Here is a tiny trained network, its code and every weight. The questions are about switching its units off for an input and a class, where a switched-off unit gives its printed mean instead of its output.

import numpy as np


def w(rows, s, z=0):
    codes = np.array(rows[::2]) - 128.0
    scale = np.full(codes.shape[1], s)
    scale[-1] = z or s
    return codes * scale


def norm(h):
    return h / np.sqrt((h * h).mean(-1, keepdims=True) + 1e-5)


def f(y):
    return np.maximum(y, 0)


def log_softmax(a):
    a = a - a.max(-1, keepdims=True)
    return a - np.log(np.exp(a).sum(-1, keepdims=True))


def net(x, mask):
    res = np.array(x, float).reshape(1, 6) / 4 @ E
    u = 0
    for l in range(4):
        y = f(norm(res) @ A[l][:, :-1].T + A[l][:, -1])
        res = res + np.where(mask[u : u + 6], y, B[l][:, -1]) @ B[l][:, :-1]
        u += 6
    return log_softmax(norm(res)[-1] @ U[:, :-1].T + U[:, -1])


A, B = {}, {}
E = w([
[100,33,255,168],'x0',
[104,114,96,110],'x1',
[242,113,84,200],'x2',
[41,230,234,118],'x3',
[169,65,137,70],'x4',
[99,94,70,150],'x5',
],0.0033)
A[0] = w([
[142,171,210,138,217],'L0N0',
[45,1,126,132,226],'L0N1',
[75,113,70,168,62],'L0N2',
[145,64,133,188,2],'L0N3',
[131,54,80,110,128],'L0N4',
[115,206,166,131,173],'L0N5',
],0.0054,0.00063)
B[0] = w([
[156,136,208,179,221],'L0N0',
[32,155,207,184,252],'L0N1',
[187,190,102,152,168],'L0N2',
[134,108,194,72,204],'L0N3',
[92,129,86,172,205],'L0N4',
[63,1,97,216,205],'L0N5',
],0.0052,0.003)
A[1] = w([
[235,86,159,147,105],'L1N0',
[58,103,84,115,178],'L1N1',
[120,124,194,254,254],'L1N2',
[181,151,116,222,221],'L1N3',
[87,143,108,29,115],'L1N4',
[151,190,190,175,159],'L1N5',
],0.0055,0.0018)
B[1] = w([
[178,114,121,75,171],'L1N0',
[219,131,134,64,159],'L1N1',
[52,199,238,126,254],'L1N2',
[166,237,1,57,193],'L1N3',
[134,63,154,50,142],'L1N4',
[124,146,138,180,177],'L1N5',
],0.0039,0.0063)
A[2] = w([
[71,128,142,172,125],'L2N0',
[108,113,21,40,236],'L2N1',
[96,32,140,190,185],'L2N2',
[255,144,83,12,77],'L2N3',
[185,108,134,93,31],'L2N4',
[103,54,166,179,247],'L2N5',
],0.0046,0.0013)
B[2] = w([
[46,147,156,169,208],'L2N0',
[124,71,109,77,223],'L2N1',
[115,204,225,200,209],'L2N2',
[82,113,184,112,226],'L2N3',
[151,94,253,208,145],'L2N4',
[135,232,138,247,252],'L2N5',
],0.0057,0.0028)
A[3] = w([
[85,74,140,138,70],'L3N0',
[52,48,132,216,157],'L3N1',
[1,193,117,121,141],'L3N2',
[187,64,75,113,247],'L3N3',
[168,59,65,139,149],'L3N4',
[140,68,107,217,219],'L3N5',
],0.0063,0.0012)
B[3] = w([
[152,86,25,190,149],'L3N0',
[80,111,78,252,216],'L3N1',
[105,4,254,167,253],'L3N2',
[129,144,189,198,181],'L3N3',
[122,113,127,167,166],'L3N4',
[32,118,191,183,167],'L3N5',
],0.0036,0.0042)
U = w([
[229,62,79,140,104],'0',
[100,66,128,2,142],'1',
[249,186,187,110,91],'2',
[174,227,1,126,145],'3',
[69,185,243,215,206],'4',
[165,160,123,93,2],'5',
],0.0093,0.0065)

Each question gives the input, the list of numbers given to net, and the class t.
The units are the neurons (one row each of A and B). Each row of codes is followed by its name. A weight is (code - 128) times the scale printed after its matrix; where a second scale follows, it is the last column's (A, B and U).
mask holds one flag per neuron, layer by layer. A switched-off neuron (its flag False) gives its mean, the last column of its row in B, instead of its output. The means were averaged over made-up inputs and are rounded, as every weight is.
A unit's drop is (log p(t) with every unit on - log p(t) with that unit switched off) / (log p(t) with every unit on - log p(t) with every unit switched off).
The circuit of an input: a set's keep is (log p(t) with only the set's units on - log p(t) with every unit switched off) / (log p(t) with every unit on - log p(t) with every unit switched off). Starting from the 12 units with the biggest drops (on a tie, the unit counted first), units are removed one at a time, each time the one whose removal leaves the highest keep (on an exact tie, the one counted first), for as long as the keep stays at least 0.8.
circuit, biggest first: the units of the circuit, biggest drop first
unit that matters most: the unit with the biggest drop
top k neurons: the k neurons with the biggest drops, biggest first
top k neurons in layer l: the k neurons of layer l with the biggest drops, biggest first
drop when u is switched off: that unit's drop, to one decimal
input [-7,-2,7,5,8,3], class 3: top 3 neurons => [L3N2 L0N3 L1N3]
input [-4,-1,-6,-3,-3,8], class 3: circuit, biggest first => [L1N2 L0N2]
input [-4,-5,7,4,-8,2], class 3: circuit, biggest first => [L1N3 L0N1]
input [-8,3,4,5,-2,-4], class 3: circuit, biggest first => [L0N1 L1N2 L2N2 L2N5]
input [3,-6,6,1,-1,-3], class 2: top 3 neurons => [L0N1 L1N3 L1N0]
input [-3,-7,-4,-4,8,5], class 0: top neuron in layer 0 => [L0N4]
input [-4,3,0,1,-6,2], class 3: top 2 neurons => [L0N1 L1N2]
input [-2,-1,-1,-3,7,0], class 1: top 2 neurons in layer 0 => [L0N5 L0N0]
input [-7,-1,4,7,6,2], class 1: top 2 neurons => [L0N1 L2N3]
input [6,-1,6,1,3,-8], class 2: top 2 neurons in layer 1 => [L1N0 L1N3]
input [0,0,6,6,4,7], class 2: top 2 neurons in layer 3 => [L3N1 L3N5]
input [-4,-2,4,-1,7,-7], class 0: top 2 neurons => [L1N2 L0N1]
input [-6,-8,6,5,7,6], class 3: top 3 neurons => [L3N2 L1N3 L0N3]
input [-2,4,4,3,-7,7], class 3: top 2 neurons in layer 0 => [L0N1 L0N2]
input [-1,4,-3,-7,-6,8], class 3: unit that matters most => L0N2
input [-1,2,0,-2,4,-2], class 0: top 2 neurons in layer 1 => [L1N2 L1N3]
input [-7,0,-7,-5,-3,5], class 1: top 2 neurons in layer 1 => [L1N4 L1N3]
input [-5,-5,-4,-4,3,-4], class 1: drop when L3N5 is switched off => 0.0
input [4,0,5,3,8,-6], class 2: drop when L3N1 is switched off => 0.1
input [7,-6,5,-4,-3,-7], class 2: drop when L0N1 is switched off => 0.4
input [1,-3,5,-4,-3,-8], class 2: top neuron in layer 1 => [L1N3]
input [2,-1,3,1,5,-6], class 2: top 2 neurons in layer 0 => [L0N1 L0N5]
input [-7,6,-3,7,8,-6], class 1: top 2 neurons in layer 1 => [L1N2 L1N4]
